Below is a small trained network, with its code and all its weights. Each question gives an input and a class and asks what happens when units are switched off, that is, made to give their printed mean instead of their output.

import numpy as np


def w(rows, s, z=0):
    codes = np.array(rows[::2]) - 128.0
    scale = np.full(codes.shape[1], s)
    scale[-1] = z or s
    return codes * scale


def f(y):
    return np.maximum(y, 0)


def log_softmax(a):
    a = a - a.max(-1, keepdims=True)
    return a - np.log(np.exp(a).sum(-1, keepdims=True))


def net(x, mask):
    res = np.array(x, float).reshape(1, 6) / 4 @ E
    y = f(res @ A[0][:, :-1].T + A[0][:, -1])
    res = res + np.where(mask, y, B[0][:, -1]) @ B[0][:, :-1]
    return log_softmax(res[-1] @ U[:, :-1].T + U[:, -1])


A, B = {}, {}
E = w([
[82,123,56,121,150,151],'x0',
[211,172,94,52,225,117],'x1',
[138,141,162,105,17,153],'x2',
[137,69,96,110,90,141],'x3',
[133,171,83,255,114,76],'x4',
[188,184,93,147,139,207],'x5',
],0.0086)
A[0] = w([
[89,91,151,129,83,125,120],'N0',
[141,146,106,108,90,43,2],'N1',
[149,99,116,182,109,161,112],'N2',
[95,130,108,212,133,80,152],'N3',
[194,115,125,133,114,111,89],'N4',
[128,136,206,105,91,94,151],'N5',
[143,116,89,67,180,10,52],'N6',
[154,81,135,130,106,121,49],'N7',
[159,89,105,122,136,134,118],'N8',
[160,93,133,92,132,183,75],'N9',
[76,111,164,125,86,112,107],'N10',
[166,156,191,133,152,141,25],'N11',
[100,90,136,125,68,88,125],'N12',
[135,109,121,92,104,189,166],'N13',
[111,122,192,112,105,135,20],'N14',
[94,53,148,138,144,101,155],'N15',
[168,169,127,102,100,112,106],'N16',
[74,84,118,137,138,121,8],'N17',
[61,77,185,144,92,113,107],'N18',
[179,179,115,111,191,137,85],'N19',
[85,166,123,229,148,98,185],'N20',
[108,111,142,168,108,109,77],'N21',
],0.012,0.0034)
B[0] = w([
[151,141,158,76,117,192,210],'N0',
[137,107,146,58,122,152,151],'N1',
[81,169,70,108,97,103,182],'N2',
[44,171,73,205,129,111,234],'N3',
[112,126,83,49,118,112,159],'N4',
[191,76,202,52,87,190,217],'N5',
[38,197,72,204,87,45,226],'N6',
[148,146,111,155,151,147,153],'N7',
[65,160,133,143,122,146,160],'N8',
[129,136,86,202,120,82,198],'N9',
[165,64,121,137,183,113,206],'N10',
[159,75,113,104,140,180,165],'N11',
[138,102,130,67,213,137,214],'N12',
[77,175,78,208,63,77,215],'N13',
[158,180,175,148,112,177,176],'N14',
[228,124,191,26,219,153,204],'N15',
[186,64,153,111,167,174,175],'N16',
[216,130,130,150,139,191,164],'N17',
[192,94,255,43,152,194,235],'N18',
[180,36,235,17,242,188,225],'N19',
[76,148,84,243,119,47,255],'N20',
[88,188,140,128,72,142,177],'N21',
],0.0058,0.0079)
U = w([
[192,131,180,115,169,167,2],'0',
[56,141,114,250,114,119,254],'1',
],0.014,6.6e-05)

Each question gives the input, the list of numbers given to net, and the class t.
The units are the neurons (one row each of A and B). Each row of codes is followed by its name. A weight is (code - 128) times the scale printed after its matrix; where a second scale follows, it is the last column's (A, B and U).
mask holds one flag per neuron, in row order. A switched-off neuron (its flag False) gives its mean, the last column of its row in B, instead of its output. The means were averaged over made-up inputs and are rounded, as every weight is.
A unit's drop is (log p(t) with every unit on - log p(t) with that unit switched off) / (log p(t) with every unit on - log p(t) with every unit switched off).
most important unit: the unit with the biggest drop
top k neurons: the k neurons with the biggest drops, biggest first
input [-2,-3,5,-5,5,-6], class 0: most important unit : N18
input [4,4,0,0,-4,-2], class 1: top 2 neurons : N6, N18
input [2,-8,-3,-1,-7,7], class 1: top 4 neurons : N13, N19, N5, N15
input [-4,-8,-4,5,-4,8], class 1: top 2 neurons : N19, N13
input [-5,-4,-2,5,3,-1], class 0: top 4 neurons : N18, N6, N15, N13
input [-2,-3,8,-5,2,8], class 1: top 3 neurons : N19, N18, N15
input [5,5,-3,3,-2,-6], class 1: top 3 neurons : N6, N18, N5
input [4,5,4,2,-3,-6], class 1: top 3 neurons : N6, N19, N18
input [-8,7,-8,-6,6,1], class 1: top 2 neurons : N6, N20
input [8,1,3,0,0,1], class 1: top 2 neurons : N19, N18
input [-7,-2,-5,2,4,-8], class 0: top 2 neurons : N15, N18
